Below are the code and all the weights of a small trained network. Each question names an input and a target symbol and asks about switching units off, where a switched-off unit gives its printed mean instead of its output.

import numpy as np


def w(rows, s, z=0):
    codes = np.array(rows[::2]) - 128.0
    scale = np.full(codes.shape[1], s)
    scale[-1] = z or s
    return codes * scale


def f(y):
    return y / 2 * (1 + np.tanh(0.7978845608 * (y + 0.044715 * y**3)))


def softmax(a):
    e = np.exp(a - a.max(-1, keepdims=True))
    return e / e.sum(-1, keepdims=True)


def log_softmax(a):
    a = a - a.max(-1, keepdims=True)
    return a - np.log(np.exp(a).sum(-1, keepdims=True))


def net(x, mask):
    ids = ['ΓΣαβελξπτω'.index(c) for c in x.split()]
    T = len(ids)
    res = E[ids] + P[:T]
    u = 0
    for l in range(2):
        r = res
        for j in range(3):
            rows = slice(4 * j, 4 * j + 4)
            q, k, v = (r @ M[l][rows].T for M in (Q, K, V))
            z = softmax(np.where(np.tri(T) > 0, q @ k.T / 4**0.5, -1e9)) @ v
            o = O[l][rows]
            res = res + np.where(mask[u + j], z, o[:, -1]) @ o[:, :-1]
        u += 3
        y = f(res @ A[l][:, :-1].T + A[l][:, -1])
        res = res + np.where(mask[u : u + 8], y, B[l][:, -1]) @ B[l][:, :-1]
        u += 8
    return log_softmax(res[-1] @ U[:, :-1].T + U[:, -1])


Q, K, V, O, A, B = {}, {}, {}, {}, {}, {}
E = w([
[192,88,93,184,161],'Γ',
[108,129,119,177,169],'Σ',
[208,62,127,68,176],'α',
[103,109,149,132,130],'β',
[155,135,250,6,179],'ε',
[155,99,127,235,130],'λ',
[92,124,22,117,170],'ξ',
[142,76,208,149,174],'π',
[252,224,78,45,132],'τ',
[213,108,189,117,159],'ω',
],0.014)
P = w([
[190,147,84,43,48],'0',
[86,124,193,156,171],'1',
[90,134,189,131,222],'2',
[134,128,195,100,253],'3',
[108,192,174,67,245],'4',
[137,185,190,89,235],'5',
],0.0056)
Q[0] = w([
[36,109,177,68,105],'L0H1',
[131,91,125,73,138],'L0H1',
[64,65,121,166,49],'L0H1',
[157,145,103,178,2],'L0H1',
[147,61,221,91,102],'L0H2',
[223,161,224,103,149],'L0H2',
[203,179,125,30,130],'L0H2',
[148,115,66,159,38],'L0H2',
[152,122,95,105,199],'L0H3',
[90,162,47,109,116],'L0H3',
[200,66,204,104,15],'L0H3',
[134,105,137,69,105],'L0H3',
],0.0084)
K[0] = w([
[59,10,156,167,177],'L0H1',
[92,103,114,105,201],'L0H1',
[146,54,142,159,113],'L0H1',
[111,140,70,250,100],'L0H1',
[133,72,149,80,100],'L0H2',
[167,161,201,98,96],'L0H2',
[158,79,80,69,114],'L0H2',
[76,135,210,193,219],'L0H2',
[194,208,93,137,125],'L0H3',
[159,136,155,190,75],'L0H3',
[137,117,162,123,106],'L0H3',
[106,111,164,112,147],'L0H3',
],0.011)
V[0] = w([
[121,64,117,155,121],'L0H1',
[52,34,131,114,140],'L0H1',
[119,124,47,112,13],'L0H1',
[206,115,72,109,105],'L0H1',
[90,163,226,188,217],'L0H2',
[69,166,93,88,192],'L0H2',
[86,131,64,237,178],'L0H2',
[26,112,46,105,113],'L0H2',
[2,129,190,150,82],'L0H3',
[157,213,104,116,166],'L0H3',
[145,135,183,56,212],'L0H3',
[182,175,152,138,88],'L0H3',
],0.0084)
O[0] = w([
[96,114,92,127,59,92],'L0H1',
[195,129,110,159,54,74],'L0H1',
[7,173,75,54,186,78],'L0H1',
[46,40,215,83,90,185],'L0H1',
[175,187,138,117,190,73],'L0H2',
[210,125,78,140,199,125],'L0H2',
[216,198,165,125,72,33],'L0H2',
[136,131,124,108,106,58],'L0H2',
[149,214,1,92,82,11],'L0H3',
[126,119,96,107,243,173],'L0H3',
[160,37,94,122,175,215],'L0H3',
[36,145,226,235,157,151],'L0H3',
],0.0061,0.012)
A[0] = w([
[75,154,24,147,3,55],'L0N1',
[91,53,90,100,26,118],'L0N2',
[132,133,179,140,130,96],'L0N3',
[119,155,2,156,53,2],'L0N4',
[153,102,169,184,139,115],'L0N5',
[179,132,209,139,131,116],'L0N6',
[212,124,149,61,97,164],'L0N7',
[113,87,117,146,91,204],'L0N8',
],0.0094,0.0036)
B[0] = w([
[69,147,157,210,91,128],'L0N1',
[167,138,107,87,2,142],'L0N2',
[208,79,92,90,163,174],'L0N3',
[177,77,151,193,117,127],'L0N4',
[80,197,102,116,142,255],'L0N5',
[149,165,60,177,75,226],'L0N6',
[148,112,82,195,107,149],'L0N7',
[83,170,156,139,186,160],'L0N8',
],0.0078,0.0098)
Q[1] = w([
[184,140,180,144,141],'L1H1',
[174,148,183,178,215],'L1H1',
[150,152,152,95,100],'L1H1',
[113,154,102,144,181],'L1H1',
[162,126,115,148,111],'L1H2',
[188,139,144,71,103],'L1H2',
[211,137,121,136,83],'L1H2',
[138,88,161,177,188],'L1H2',
[109,65,177,171,161],'L1H3',
[93,155,96,75,208],'L1H3',
[114,245,78,115,33],'L1H3',
[202,129,101,138,145],'L1H3',
],0.012)
K[1] = w([
[139,57,223,111,143],'L1H1',
[52,102,175,78,117],'L1H1',
[186,93,148,131,172],'L1H1',
[123,164,131,111,33],'L1H1',
[89,121,146,70,114],'L1H2',
[160,154,81,105,29],'L1H2',
[114,133,129,55,127],'L1H2',
[96,18,128,132,210],'L1H2',
[162,64,213,1,32],'L1H3',
[75,61,123,200,134],'L1H3',
[118,113,102,160,170],'L1H3',
[127,163,174,105,116],'L1H3',
],0.0095)
V[1] = w([
[115,92,200,246,120],'L1H1',
[12,139,27,112,82],'L1H1',
[100,113,213,189,34],'L1H1',
[122,79,137,124,75],'L1H1',
[102,163,80,159,179],'L1H2',
[183,105,133,36,119],'L1H2',
[36,4,183,66,148],'L1H2',
[247,135,117,30,134],'L1H2',
[143,159,16,192,18],'L1H3',
[137,237,145,110,221],'L1H3',
[16,123,139,254,98],'L1H3',
[88,76,91,70,68],'L1H3',
],0.0077)
O[1] = w([
[161,89,175,78,95,148],'L1H1',
[115,240,179,74,16,112],'L1H1',
[52,162,208,206,191,128],'L1H1',
[114,151,164,151,164,144],'L1H1',
[153,173,157,88,61,127],'L1H2',
[77,122,123,142,146,132],'L1H2',
[116,157,109,108,161,251],'L1H2',
[123,141,100,205,130,106],'L1H2',
[39,95,114,255,197,32],'L1H3',
[94,199,105,183,117,93],'L1H3',
[144,115,198,183,62,128],'L1H3',
[66,173,69,104,137,157],'L1H3',
],0.0068,0.027)
A[1] = w([
[136,77,184,85,177,141],'L1N1',
[87,63,201,104,99,154],'L1N2',
[159,95,31,112,158,241],'L1N3',
[129,169,160,116,75,101],'L1N4',
[44,254,136,127,144,149],'L1N5',
[165,202,84,8,163,185],'L1N6',
[133,229,149,32,101,1],'L1N7',
[51,35,74,115,97,27],'L1N8',
],0.0069,0.0031)
B[1] = w([
[185,138,21,72,160,226],'L1N1',
[209,121,86,90,233,162],'L1N2',
[39,190,134,219,25,176],'L1N3',
[135,254,78,116,178,127],'L1N4',
[103,129,137,161,63,131],'L1N5',
[40,162,91,142,106,253],'L1N6',
[69,77,151,76,156,178],'L1N7',
[95,44,45,123,239,134],'L1N8',
],0.0061,0.025)
U = w([
[107,75,192,94,136,66],'Γ',
[74,116,132,118,127,205],'Σ',
[128,2,68,118,114,94],'α',
[66,45,162,63,64,107],'β',
[173,171,24,128,119,254],'ε',
[67,151,89,138,128,122],'λ',
[112,136,6,126,80,70],'ξ',
[156,99,112,99,134,127],'π',
[112,159,57,110,201,84],'τ',
[243,141,96,81,134,2],'ω',
],0.0094,0.0043)

Each question gives the input, a string of symbols that net reads in full, and the target symbol t.
The units are the heads (4 rows each of Q, K, V and O) and the neurons (one row each of A and B). Each row of codes is followed by its name. A weight is (code - 128) times the scale printed after its matrix; where a second scale follows, it is the last column's (O, A, B and U).
mask holds one flag per unit, layer by layer, with each layer's heads first. A switched-off unit (its flag False) gives its mean, the last column of its rows in O or B, instead of its output. The means were averaged over made-up inputs and are rounded, as every weight is.
A unit's drop is (log p(t) with every unit on - log p(t) with that unit switched off) / (log p(t) with every unit on - log p(t) with every unit switched off).
The circuit of an input: a set's keep is (log p(t) with only the set's units on - log p(t) with every unit switched off) / (log p(t) with every unit on - log p(t) with every unit switched off). Starting from the 12 units with the biggest drops (on a tie, the unit counted first), units are removed one at a time, each time the one whose removal leaves the highest keep (on an exact tie, the one counted first), for as long as the keep stays at least 0.8.
units of the circuit, in order: the units of the circuit, biggest drop first
k most important neurons: the k neurons with the biggest drops, biggest first
top k neurons in layer l: the k neurons of layer l with the biggest drops, biggest first
heads that matter: for each layer, one digit per head in row order, 1 if its drop is at least 0.15 and else 0, layers parted by /
input α ξ ξ α α, target α: heads that matter -> 011 / 011
input ε ε ω λ, target ξ: 2 most important neurons -> L1N3, L1N2
input τ ω λ α τ ω, target β: units of the circuit, in order -> L0H1, L1N7, L1H2
input ω Σ ε, target ω: units of the circuit, in order -> L0H1
input τ α α τ τ, target β: units of the circuit, in order -> L1H3, L1N7, L0H1, L0H2
input τ π λ, target β: units of the circuit, in order -> L0H1, L1H2
input τ β α α, target β: heads that matter -> 111 / 101
input λ Σ α ω, target Γ: 4 most important neurons -> L1N1, L1N6, L0N2, L0N1
input τ π α ω α, target β: units of the circuit, in order -> L1H3, L0H1, L0H2, L0H3
input ε τ π ε α ξ, target ε: units of the circuit, in order -> L0H1, L0H2
input τ λ ω, target β: units of the circuit, in order -> L0H1, L1H2
input ε π τ α τ α, target ξ: 3 most important neurons -> L1N3, L1N6, L1N2
input ε ε λ, target ξ: units of the circuit, in order -> L1H1, L1N3, L0H3
input ω τ ξ Σ α, target ω: most important neuron -> L1N7
input Σ ξ α ω, target ε: 2 most important neurons -> L0N6, L1N7
input ξ α Σ, target λ: 2 most important neurons -> L0N2, L1N1
input ξ Σ ε ω, target ε: heads that matter -> 100 / 000
input ω α π β, target ω: heads that matter -> 000 / 001
input Σ ω α α τ ε, target ε: heads that matter -> 100 / 000
input ξ τ β α α λ, target λ: heads that matter -> 100 / 101
input β τ ω α α Σ, target Σ: 2 most important neurons -> L1N1, L1N5
input ω α τ Γ, target ω: 2 most important neurons -> L1N6, L1N7
input τ τ ξ ε α τ, target β: 2 most important neurons -> L1N7, L1N6
input Σ ε α α Σ, target ε: 2 most important neurons -> L1N7, L1N6
input π ε τ α α ε, target ε: top 2 neurons in layer 1 -> L1N3, L1N7
input ξ α τ λ, target Σ: 3 most important neurons -> L1N1, L0N2, L0N1
input λ π Σ, target Σ: heads that matter -> 111 / 101
input ω τ Σ ω, target ω: heads that matter -> 001 / 011
input τ λ ε α Σ, target β: 3 most important neurons -> L1N7, L1N2, L1N1
